Below are the code and all the weights of a small trained network. Each question names an input and a class and asks about switching units off, where a switched-off unit gives its printed mean instead of its output.

import numpy as np


def w(rows, s, z=0):
    codes = np.array(rows[::2]) - 128.0
    scale = np.full(codes.shape[1], s)
    scale[-1] = z or s
    return codes * scale


def f(y):
    return y / 2 * (1 + np.tanh(0.7978845608 * (y + 0.044715 * y**3)))


def log_softmax(a):
    a = a - a.max(-1, keepdims=True)
    return a - np.log(np.exp(a).sum(-1, keepdims=True))


def net(x, mask):
    res = np.array(x, float).reshape(1, 3) / 4 @ E
    y = f(res @ A[0][:, :-1].T + A[0][:, -1])
    res = res + np.where(mask, y, B[0][:, -1]) @ B[0][:, :-1]
    return log_softmax(res[-1] @ U[:, :-1].T + U[:, -1])


A, B = {}, {}
E = w([
[202,86,198,116,102,148,20],'x0',
[119,7,71,157,42,178,161],'x1',
[131,38,86,79,211,28,163],'x2',
],0.011)
A[0] = w([
[81,181,63,115,147,124,173,32],'n0',
[186,49,63,83,191,56,116,2],'n1',
[92,68,152,132,167,25,128,47],'n2',
[60,157,97,178,150,110,231,77],'n3',
[143,76,100,64,84,180,167,10],'n4',
[59,203,189,172,60,220,115,9],'n5',
[130,4,110,173,72,152,163,2],'n6',
[152,206,177,132,200,62,99,32],'n7',
[255,82,170,121,90,67,60,36],'n8',
],0.0093,0.0081)
B[0] = w([
[77,178,154,127,142,163,111,186],'n0',
[180,152,60,177,158,146,123,210],'n1',
[137,182,30,229,124,100,133,191],'n2',
[39,119,187,156,197,178,63,244],'n3',
[92,211,72,109,120,166,179,158],'n4',
[211,187,85,200,164,69,111,254],'n5',
[99,148,141,103,25,115,168,223],'n6',
[115,165,127,47,6,169,232,239],'n7',
[24,141,156,193,176,254,76,209],'n8',
],0.012,0.0083)
U = w([
[71,116,195,110,186,203,55,77],'0',
[246,159,26,145,161,62,118,87],'1',
[128,159,132,15,14,122,221,83],'2',
[174,64,197,65,158,68,106,249],'3',
],0.011,0.021)

Each question gives the input, the list of numbers given to net, and the class t.
The units are the neurons (one row each of A and B). Each row of codes is followed by its name. A weight is (code - 128) times the scale printed after its matrix; where a second scale follows, it is the last column's (A, B and U).
mask holds one flag per neuron, in row order. A switched-off neuron (its flag False) gives its mean, the last column of its row in B, instead of its output. The means were averaged over made-up inputs and are rounded, as every weight is.
A unit's drop is (log p(t) with every unit on - log p(t) with that unit switched off) / (log p(t) with every unit on - log p(t) with every unit switched off).
The circuit of an input: a set's keep is (log p(t) with only the set's units on - log p(t) with every unit switched off) / (log p(t) with every unit on - log p(t) with every unit switched off). Starting from all 9 units, units are removed one at a time, each time the one whose removal leaves the highest keep (on an exact tie, the one counted first), for as long as the keep stays at least 0.8.
units of the circuit, in order: the units of the circuit, biggest drop first
most important unit: the unit with the biggest drop
k most important neurons: the k neurons with the biggest drops, biggest first
drop of u: that unit's drop, to one decimal
input [7,6,4], class 0: units of the circuit, in order : (n8)
input [-1,3,-2], class 3: units of the circuit, in order : (n7; n2; n8)
input [-8,8,0], class 0: 3 most important neurons : (n3; n7; n0)
input [3,-4,-2], class 2: units of the circuit, in order : (n3; n7)
input [2,-1,-1], class 3: 3 most important neurons : (n3; n7; n8)
input [-4,-7,-7], class 1: 2 most important neurons : (n5; n6)
input [2,3,-3], class 3: 2 most important neurons : (n7; n2)
input [2,0,1], class 3: 2 most important neurons : (n3; n7)
input [3,-1,-1], class 3: 2 most important neurons : (n3; n0)
input [7,2,-8], class 1: 2 most important neurons : (n5; n3)
input [-2,0,3], class 3: 3 most important neurons : (n5; n8; n4)
input [1,7,5], class 2: 2 most important neurons : (n6; n5)
input [0,-6,5], class 2: 2 most important neurons : (n7; n5)
input [7,8,-7], class 2: 2 most important neurons : (n6; n3)
input [1,1,2], class 3: most important unit : n5
input [5,0,6], class 1: 4 most important neurons : (n1; n3; n2; n0)
input [3,8,7], class 2: 3 most important neurons : (n6; n5; n4)
input [2,2,4], class 1: 4 most important neurons : (n3; n1; n7; n2)
input [-7,-8,-4], class 2: drop of n3 : -0.2
input [-8,6,-7], class 0: drop of n3 : 1.7
input [4,-7,6], class 2: most important unit : n7
input [2,-5,1], class 2: drop of n7 : 0.5
input [-8,-6,6], class 0: drop of n3 : 2.2
